Below is a small trained network, with its code and all its weights. Each question gives an input and a target symbol and asks what happens when units are switched off, that is, made to give their printed mean instead of their output.

import numpy as np


def w(rows, s, z=0):
    codes = np.array(rows[::2]) - 128.0
    scale = np.full(codes.shape[1], s)
    scale[-1] = z or s
    return codes * scale


def norm(h):
    return h / np.sqrt((h * h).mean(-1, keepdims=True) + 1e-5)


def f(y):
    return np.maximum(y, 0)


def softmax(a):
    e = np.exp(a - a.max(-1, keepdims=True))
    return e / e.sum(-1, keepdims=True)


def log_softmax(a):
    a = a - a.max(-1, keepdims=True)
    return a - np.log(np.exp(a).sum(-1, keepdims=True))


def net(x, mask):
    ids = ['βγεζθλμξπψω'.index(c) for c in x.split()]
    T = len(ids)
    res = E[ids] + P[:T]
    r = norm(res)
    for j in range(2):
        rows = slice(3 * j, 3 * j + 3)
        q, k, v = (r @ M[0][rows].T for M in (Q, K, V))
        z = softmax(np.where(np.tri(T) > 0, q @ k.T / 3**0.5, -1e9)) @ v
        o = O[0][rows]
        res = res + np.where(mask[j], z, o[:, -1]) @ o[:, :-1]
    y = f(norm(res) @ A[0][:, :-1].T + A[0][:, -1])
    res = res + np.where(mask[2:14], y, B[0][:, -1]) @ B[0][:, :-1]
    return log_softmax(norm(res)[-1] @ U[:, :-1].T + U[:, -1])


Q, K, V, O, A, B = {}, {}, {}, {}, {}, {}
E = w([
[67,122,177,102],'β',
[130,118,91,75],'γ',
[132,120,86,80],'ε',
[70,134,171,127],'ζ',
[126,129,67,105],'θ',
[134,127,73,96],'λ',
[66,142,149,150],'μ',
[68,136,168,132],'ξ',
[65,141,149,149],'π',
[67,136,169,132],'ψ',
[159,5,114,173],'ω',
],0.017)
P = w([
[81,102,128,9],'0',
[85,128,99,114],'1',
[153,124,148,102],'2',
[97,119,81,140],'3',
[170,129,138,143],'4',
[94,93,91,128],'5',
[154,147,136,123],'6',
[173,126,147,178],'7',
[120,86,94,139],'8',
[156,161,135,123],'9',
[200,117,148,206],'10',
[128,71,112,143],'11',
[123,177,127,95],'12',
[155,167,151,170],'13',
],0.015)
Q[0] = w([
[109,202,150,130],'head 0',
[48,145,232,178],'head 0',
[76,51,229,163],'head 0',
[139,226,139,140],'head 1',
[184,173,178,120],'head 1',
[170,81,1,8],'head 1',
],0.017)
K[0] = w([
[84,47,112,106],'head 0',
[137,3,125,157],'head 0',
[169,29,130,235],'head 0',
[94,123,121,44],'head 1',
[34,191,67,109],'head 1',
[133,5,121,180],'head 1',
],0.017)
V[0] = w([
[125,201,120,184],'head 0',
[46,173,157,138],'head 0',
[142,73,191,152],'head 0',
[57,72,159,167],'head 1',
[162,2,212,97],'head 1',
[76,206,128,164],'head 1',
],0.013)
O[0] = w([
[73,89,98,32,7],'head 0',
[144,95,58,113,189],'head 0',
[139,244,93,171,170],'head 0',
[119,177,91,153,253],'head 1',
[219,188,132,139,221],'head 1',
[60,132,70,67,133],'head 1',
],0.011,0.0049)
A[0] = w([
[66,79,151,4,100],'neuron 0',
[104,137,136,156,128],'neuron 1',
[94,131,149,155,253],'neuron 2',
[207,85,150,168,110],'neuron 3',
[132,129,174,249,37],'neuron 4',
[108,130,66,80,155],'neuron 5',
[207,184,103,197,63],'neuron 6',
[80,138,202,151,162],'neuron 7',
[83,165,99,158,251],'neuron 8',
[120,137,98,142,239],'neuron 9',
[134,125,181,181,164],'neuron 10',
[94,150,141,236,177],'neuron 11',
],0.014,0.0035)
B[0] = w([
[49,111,78,255,173],'neuron 0',
[166,158,123,136,162],'neuron 1',
[141,115,150,170,194],'neuron 2',
[180,122,85,110,196],'neuron 3',
[138,165,175,102,214],'neuron 4',
[110,167,135,50,207],'neuron 5',
[117,143,70,237,254],'neuron 6',
[198,34,143,117,194],'neuron 7',
[140,121,183,104,251],'neuron 8',
[144,129,184,122,208],'neuron 9',
[111,128,202,65,196],'neuron 10',
[192,164,128,179,244],'neuron 11',
],0.011,0.0081)
U = w([
[182,231,87,194,129],'β',
[215,134,170,112,132],'γ',
[200,89,181,94,167],'ε',
[144,204,149,65,122],'ζ',
[71,36,145,183,124],'θ',
[126,5,163,158,137],'λ',
[17,131,115,119,162],'μ',
[108,171,140,58,98],'ξ',
[34,132,113,121,117],'π',
[105,188,141,36,174],'ψ',
[142,153,140,139,1],'ω',
],0.011,0.0062)

Each question gives the input, a string of symbols that net reads in full, and the target symbol t.
The units are the heads (3 rows each of Q, K, V and O) and the neurons (one row each of A and B). Each row of codes is followed by its name. A weight is (code - 128) times the scale printed after its matrix; where a second scale follows, it is the last column's (O, A, B and U).
mask holds one flag per unit, heads first, then neurons. A switched-off unit (its flag False) gives its mean, the last column of its rows in O or B, instead of its output. The means were averaged over made-up inputs and are rounded, as every weight is.
A unit's drop is (log p(t) with every unit on - log p(t) with that unit switched off) / (log p(t) with every unit on - log p(t) with every unit switched off).
The circuit of an input: a set's keep is (log p(t) with only the set's units on - log p(t) with every unit switched off) / (log p(t) with every unit on - log p(t) with every unit switched off). Starting from the 12 units with the biggest drops (on a tie, the unit counted first), units are removed one at a time, each time the one whose removal leaves the highest keep (on an exact tie, the one counted first), for as long as the keep stays at least 0.8.
units of the circuit, in order: the units of the circuit, biggest drop first
most important unit: the unit with the biggest drop
k most important neurons: the k neurons with the biggest drops, biggest first
which heads matter: for each layer, one digit per head in row order, 1 if its drop is at least 0.15 and else 0, layers parted by /
input ε μ λ β ψ ψ, target ψ: most important unit -> head 0
input β ξ μ ε, target μ: which heads matter -> 01
input β ζ β ε ζ λ ε λ, target ε: units of the circuit, in order -> (head 0; head 1; neuron 6)
input ζ γ θ λ ψ ξ μ θ β ψ ψ ζ, target ψ: which heads matter -> 11
input ε ψ λ β ξ μ μ, target μ: units of the circuit, in order -> (head 0; head 1; neuron 0; neuron 5)
input π ψ β β θ ψ θ ξ, target θ: units of the circuit, in order -> (head 1; head 0)
input ξ λ λ ε ε ξ ζ ψ ζ, target ψ: units of the circuit, in order -> (head 0; head 1; neuron 6; neuron 5)
input ε ψ ζ μ μ ψ π μ ε β, target ε: units of the circuit, in order -> (neuron 7; head 0)
input θ β λ λ μ, target λ: units of the circuit, in order -> (head 0; head 1)
input γ θ β, target θ: which heads matter -> 11
input β β θ μ, target θ: units of the circuit, in order -> (head 1; head 0; neuron 0)
input ζ ζ ψ λ ψ, target λ: 2 most important neurons -> (neuron 7; neuron 0)
input ξ θ ξ, target θ: units of the circuit, in order -> (head 0; neuron 0)
input ψ ε π λ θ θ, target θ: most important unit -> head 1
input β θ ψ, target θ: units of the circuit, in order -> (head 0; neuron 0)
input β π γ θ γ, target θ: which heads matter -> 01
input ξ μ μ ε β μ γ, target μ: which heads matter -> 11
input λ ε λ μ β π β ε ψ θ π ψ ε, target ψ: units of the circuit, in order -> (head 0; neuron 11; neuron 5; neuron 7)
input ψ γ ξ ψ ξ, target ψ: which heads matter -> 10
input γ β λ π, target λ: most important unit -> head 1
input ζ λ ψ, target θ: units of the circuit, in order -> (head 0; head 1; neuron 0)
